Below are the code and all the weights of a small trained network. Each question names an input and a class and asks about switching units off, where a switched-off unit gives its printed mean instead of its output.

import numpy as np


def w(rows, s, z=0):
    codes = np.array(rows[::2]) - 128.0
    scale = np.full(codes.shape[1], s)
    scale[-1] = z or s
    return codes * scale


def f(y):
    return y / 2 * (1 + np.tanh(0.7978845608 * (y + 0.044715 * y**3)))


def log_softmax(a):
    a = a - a.max(-1, keepdims=True)
    return a - np.log(np.exp(a).sum(-1, keepdims=True))


def net(x, mask):
    res = np.array(x, float).reshape(1, 6) / 4 @ E
    y = f(res @ A[0][:, :-1].T + A[0][:, -1])
    res = res + np.where(mask, y, B[0][:, -1]) @ B[0][:, :-1]
    return log_softmax(res[-1] @ U[:, :-1].T + U[:, -1])


A, B = {}, {}
E = w([
[135,171,18,163,127,196,172,186,157],'x0',
[63,169,190,194,101,140,192,164,128],'x1',
[99,207,184,180,173,113,97,80,101],'x2',
[143,138,140,83,177,132,149,34,192],'x3',
[207,108,139,135,153,136,93,111,161],'x4',
[115,84,170,132,211,128,205,171,254],'x5',
],0.0089)
A[0] = w([
[145,179,60,139,126,92,96,75,91,200],'neuron 1',
[77,217,79,146,120,119,111,85,119,167],'neuron 2',
[74,119,177,147,162,56,110,86,40,254],'neuron 3',
[144,111,113,144,189,132,125,99,213,243],'neuron 4',
[99,148,128,125,108,177,151,124,139,126],'neuron 5',
[113,96,254,96,131,72,119,140,138,241],'neuron 6',
[158,120,159,121,138,164,203,138,208,176],'neuron 7',
[167,147,119,156,137,77,86,90,84,191],'neuron 8',
[72,133,92,134,65,158,166,202,115,225],'neuron 9',
[55,155,176,151,131,114,112,110,65,227],'neuron 10',
[178,90,79,81,159,143,59,66,77,212],'neuron 11',
[85,155,51,175,85,135,110,174,120,212],'neuron 12',
[125,94,137,157,127,81,150,191,191,252],'neuron 13',
[158,123,156,157,155,110,164,86,182,186],'neuron 14',
[192,96,59,109,151,115,111,96,89,172],'neuron 15',
[180,156,106,142,178,136,121,144,171,219],'neuron 16',
[79,107,164,120,102,131,121,62,113,135],'neuron 17',
],0.0094,0.0031)
B[0] = w([
[242,112,147,119,43,154,81,134,176,218],'neuron 1',
[240,148,155,167,78,115,198,188,221,203],'neuron 2',
[104,154,188,168,56,70,91,89,142,229],'neuron 3',
[88,131,125,87,189,201,160,117,253,232],'neuron 4',
[148,114,92,194,121,139,129,158,121,149],'neuron 5',
[49,168,151,179,131,142,91,90,90,240],'neuron 6',
[67,143,87,158,185,184,161,177,142,228],'neuron 7',
[122,133,182,92,31,146,107,122,148,197],'neuron 8',
[146,93,89,168,144,81,185,199,63,231],'neuron 9',
[153,205,182,173,117,83,97,108,104,218],'neuron 10',
[158,77,152,57,67,145,37,130,130,254],'neuron 11',
[158,101,61,149,92,106,136,198,74,227],'neuron 12',
[77,139,102,135,203,128,153,110,79,210],'neuron 13',
[57,155,127,143,203,147,146,113,225,198],'neuron 14',
[188,34,116,67,121,153,76,195,187,217],'neuron 15',
[103,112,120,105,184,185,136,169,150,190],'neuron 16',
[117,132,160,149,84,112,72,85,148,169],'neuron 17',
],0.0074,0.0092)
U = w([
[66,161,203,147,128,70,74,75,120,125],'0',
[197,172,114,163,104,114,130,152,122,3],'1',
[145,81,56,149,152,121,178,176,2,232],'2',
[99,132,105,123,210,185,158,145,184,146],'3',
[184,35,138,29,114,153,82,145,153,176],'4',
],0.0093,0.0014)

Each question gives the input, the list of numbers given to net, and the class t.
The units are the neurons (one row each of A and B). Each row of codes is followed by its name. A weight is (code - 128) times the scale printed after its matrix; where a second scale follows, it is the last column's (A, B and U).
mask holds one flag per neuron, in row order. A switched-off neuron (its flag False) gives its mean, the last column of its row in B, instead of its output. The means were averaged over made-up inputs and are rounded, as every weight is.
A unit's drop is (log p(t) with every unit on - log p(t) with that unit switched off) / (log p(t) with every unit on - log p(t) with every unit switched off).
The circuit of an input: a set's keep is (log p(t) with only the set's units on - log p(t) with every unit switched off) / (log p(t) with every unit on - log p(t) with every unit switched off). Starting from the 12 units with the biggest drops (on a tie, the unit counted first), units are removed one at a time, each time the one whose removal leaves the highest keep (on an exact tie, the one counted first), for as long as the keep stays at least 0.8.
circuit, biggest first: the units of the circuit, biggest drop first
unit that matters most: the unit with the biggest drop
top k neurons: the k neurons with the biggest drops, biggest first
drop when u is switched off: that unit's drop, to one decimal
input [6,-1,-5,-2,2,-4], class 2: unit that matters most => neuron 9
input [6,-6,7,3,-2,1], class 4: circuit, biggest first => [neuron 1; neuron 7; neuron 6]
input [2,-6,-3,-5,-4,0], class 2: circuit, biggest first => [neuron 9; neuron 4]
input [-5,6,-6,-5,4,-6], class 0: top 2 neurons => [neuron 3; neuron 2]
input [5,8,3,-6,8,-5], class 2: top 2 neurons => [neuron 9; neuron 12]
input [-1,2,4,-1,-8,-8], class 1: top 3 neurons => [neuron 2; neuron 1; neuron 12]
input [8,-5,-1,-5,0,6], class 2: top 3 neurons => [neuron 9; neuron 12; neuron 14]
input [8,-6,8,-7,0,1], class 2: top 2 neurons => [neuron 12; neuron 3]
input [-8,-7,3,-4,4,7], class 0: drop when neuron 6 is switched off => 0.3
input [-7,-3,2,-1,6,4], class 0: drop when neuron 6 is switched off => 0.1
input [6,-1,2,-8,6,-8], class 4: drop when neuron 1 is switched off => 0.4
input [-4,4,-6,-5,6,0], class 2: drop when neuron 16 is switched off => 0.0
